Group, then class
[  3 -21  -8   0  -7  -3  -7  -6   4 -12   0   5  -3   9 -11  -1   0   4
  -6   3 -12   7  -1   6   8   3] : Tad > T
[ 16  29  -3   2   5   1   6 -13  -4  21 -13 -11   5   6  -7   1   2  -1
  -7   3   9   3  -5  -6  -5  -2] : Tad > H
[ 21  -8  -2   1   3  -1   5 -18   6  -6  -1   7  11  14 -12  -1   5   7
 -21  -3 -12  -2  -1  -3   5  -2] : Tad > T
[ 17   5  -4   0  -7  -1  -6 -11   0  -1  -4   7  -6   9 -11  -1   5   7
  -6  -2 -15 -10  -2   4   4   0] : Tad > U
[  2  26  -1   3  -1  -6  -5  -7   6   1   9  10  -3   5 -20  -2   5  11
 -13   1  -6  -1  -1 -16   1   4] : vezuk > D
[  5   3  -4   8  -3  -7   2  -7   2   3  -2   0  -1  12 -14  -2  -1   9
 -11 -13  -4  -3  -6 -16  -4  -3] : vezuk > D
[  7  41  -2   0   0  -5   1   1 -13  11  -7   4  -2   3 -12  -1  -2  -3
 -10  -4  -4  -5  -6  -2  -1   2] : vezuk > Q
[  6 -12   5  -4 -11  -1  -4 -12   2   7   1   7  -1  13 -11  -2   2   9
  -1  -6  -3  -4  -1 -15  -4  -4] : vezuk > D
[ 17  -4   0  -1  -6  -1   1  -9   3   6  -8   9  -1   8  -1   1  -1   2
  -5  -7 -10  -8  -4   7   2  -2] : Tad > H
[ 16 -13   4   2 -13  -3  -5 -21   7  10 -13   9  -3   8   9  -3   2   4
   0  -3  -7  -8  -3   4   2   4] : Tad > H
[ 19  10   5   0  -3   3  -5 -15   4  10  -8   3   2   3   5  -4   1   0
  -1  -4  -2  -2  -1   6   5  -4] : Tad > H
[ 20 -14   5  -3 -12  -1   1 -23   1   3 -13  13   1   5   2  -4   1   2
  -8  -6 -11 -12  -2  11   9  -3] : Tad > H
[ 23  21   0  -2 -10  -4 -19  -5   4  -1 -10   2   2  13  -3  10   3   4
   1   4 -13 -14  -2   7   6   1] : Tad > U
[ 13 -45  -2  -3  -7  -1   2 -14   9 -13  -4  16   5   8  -5   7   0   7
  -7   1 -17  -7   2   9   6  -1] : Tad > T
[  9 -30  -6   2  -9   2   1 -11   8 -13   6  10  -4   7  -6   0   4   6
  -3   9 -16  -3   2   5   4  -1] : Tad > T
[ 21  35  -4   7  -6  -1 -11  -8   2   1  -5  -3   2  12 -13   1   4   6
  -9   0 -10  -3   1   3   8   1] : Tad > U
[  1  30   0   0  -9  -8  -9   3  -2   4   0  -1  -5  12 -11   0   2   6
  -3  -5  -2  -3   0 -12  -4   0] : vezuk > D
[ 20 -20   5  -2 -10  -4   3 -21   3   8 -13  11   4   9   0  -5   4   4
  -4  -6  -8  -6  -6   4   5  -2] : Tad > H
[  5 -26  -4   2  -1  -2  -7 -11   4  -3 -14  -1   3   8   1  -1   1   7
  -3  -1 -11  -2  -4   7   0  -3] : Tad > T
[ 11  19   8   2  -8  -1  -6 -12   2  10  -9   8   0   6  -1  -1   3   5
   2   0   0   0  -2 -13   3   2] : vezuk > D
[  0  24   3   1  -8  -8 -11  -4   1   5   5   4  -2   6  -9   1   2   2
  -2  -2  -4  -5  -2 -16  -5  -1] : vezuk > D
[ 16 -20   1  -2  -3   0  10 -18   0   7 -13   3   3  10   1   3   2   4
  -7  -3  -8  -4  -5   3   2   0] : Tad > H
[  1 -10   5  -4 -13  -4 -15  -1  12   3   0   8  -8   7  -2  -3   3   0
   7  -2  -6  -7   3  -4   4   1] : Tad > T
[ 13  -3  -4  -3  -7   2   2 -14   5  -3   0   9   2   9  -6   0   0   6
  -3   3  -6  -3  -3   5   4   2] : Tad > T
[  9  -8  -3   0  -9  -1  -4  -7   5  -8   2   9   0   9 -10   5   2   4
  -5   7 -12  -5   0   5   4   2] : Tad > T
[ -6  13  10  -5 -13 -26  -8  -3  -1   6   4  14 -13  -1  -5  -5   0   2
  -1  -9  -4  -5  -5  -9  -5   0] : vezuk > Q
[ -4  44   2  -1  -7 -10  -9  -1  -5   0   1  10  -2  -1 -13  -7   2  -2
 -12  -4 -10 -10   1  10  -6   4] : vezuk > G
[ -1 -30   2  -1  -4  -2   2  -7  -2 -10  -8   2  -4   0   4  -3   2   0
  -7   1 -17  -5   0  23   2  -4] : Tad > T
[ 17 -25   7  -7 -16  -1   1 -13   5   6   0  17  -1   7   1   8   1   2
   5  -2  -5  -7  -3 -13   5   2] : Tad > H
[-20  33  -1  -1  -6  -2  -2   3  -8   9   6   4  -8   0 -12  -9   1  -2
  -7  -1 -10  -4  -6 -11  -8   1] : vezuk > Q
[  9 -34   0  -1 -10  -2   1 -19   2   2 -14   6  -2   9   1  -4   2   5
  -5  -5 -14  -9  -3  13   3  -4] : Tad > H

Group, then class
[  0  -8   0  11  -9   7   3   9 -17  -8   1 -21 -15  -4  -5   1   3   7
   1  -4  13  21   3  -7   0  -8] : A > gareg
[ -2   6   1  -8  -2  -6  -3  -2   3  -5   1   0  13   4   1   5   2 -13
   4   3   1 -13  -5  13   9  -5] : N > Zade
[  5   0  -1   9   3  -6  -1   0  -2   3   1 -20  -7   1  -3  11   1   0
  -1   7   0   6   3  -3   3  18] : F > disi
[ -4  -1   0 -14  -2  -4  -1   4   1  -6   1 -12  10   0  -1  -2  12 -11
   7   4   7  -7  -7   9   7  -8] : N > Zade
[  3  16   0   0  -9 -15 -17   3 -15   2   2  -3 -35   2   0   4   6  -6
   2   2   7  11  10 -10  -3   0] : X > tep
[  0  12   0  -8   0 -12 -11   0  -4  -3  -6  11 -12   4   1   2  13  -9
   7   3   5  -9   2  -2   1   3] : X > tep
[  1   9  -1  -8  -5  -9 -14  -2   3  -3  -4   3 -17  -1  -2   2  14 -11
   7   7  10  -1   2   2  -2   1] : X > tep
[  1   5   2 -13  -3  -5  -9   1 -11  -2  -5  20  -9  -4   6  -4  -5  -1
   2  -1  -5  -6  -3   8   1  -6] : X > doz
[  3  -2  -6   6  -4  -1  11   7   0  -2   9 -38  11   3  -4   7   1  -7
  -9   1  -6  12  -2   1   7   6] : F > Zuz
[ -3   1  -1 -15  -6  -3   1   1  10  -1   4  -8  15   6   1   2  14 -15
   3   7   0  -9  -7   8   4   0] : N > Lorod
[  0  -6  -1  -9 -11   1   3   5   4  -8   6 -24  -3  -1  -1  -4  21   0
   4  -3  20  17  -1 -17  -5  -4] : A > nuvo
[ -1   7   0   1  -7  -8  -1   1  -8  -2  -1   9 -15  -6   1   4  -9 -15
  -2 -11  -4  -1   0   7   0  -2] : X > doz
[  0   5   2   0  -4  -7  -8  -4   4  -1   2  15 -10  -9  -1  -4   8  -6
  -1   1   6   3   1  -2  -4   1] : X > doz
[  2  -9  -8   0  -6   5   6   7  -5 -10   7 -25  -9   0  -1  -5  12   6
   7  -4   0  20  -2  -7   4  -8] : A > nuvo
[ -3  10  -2  -9  -9  -8 -14   2 -16  -6 -10   6 -18  -2  -1   1   3 -11
   2   1  12   1   7   1  -3  -4] : X > tep
[  1  -6   2   3  -5   3   6   8   0  -9   7 -19  -2  -6  -3  -4   1   3
   2  -3  10  14   0  -9   5  -2] : A > nuvo
[ -3  17  -2  -2   1 -10 -10  -1   3  -4   4   7  -4   5   1   6  29 -19
   8   6  14  -6   3  10  -2  -5] : X > doz
[ -1   1  -9   3  -2  -1   5   2   2  -1   2 -18   7   9   6  -2   0  -3
  -4   2  -5  -2  -1   4   5   2] : F > disi
[ -3   7   3  -9  -3  -5  -4  -1   1  -1   1   2  12   9  -4   7  -2 -14
   1  -6   8  -8  -5   9   6   2] : N > Lorod
[  2  10  -4  -2  -5  -5 -13   7 -22  -6  -3  -1 -37  -1  -2   3   3  -6
   0   1 -10  -1   6   2  -1  -4] : X > tep
[  4   3   9 -10  -1  -7   1   2   4   0  -2   1   7   2   0   1   0  -8
   4   5   3  -5  -1   2  -3   3] : N > Lorod
[  6  -2  -7  13  -1   0  10   7   0   1  12 -39   1   7  -3  14   1  -2
  -3   2  -3  15   4  -2  10   5] : F > Zuz
[ -1   7   0 -19  -1  -2  -2  -2  18  -3   4   4  20   0   0  -5  14 -18
   6   6   3  -9  -3   5   6 -10] : N > Zade
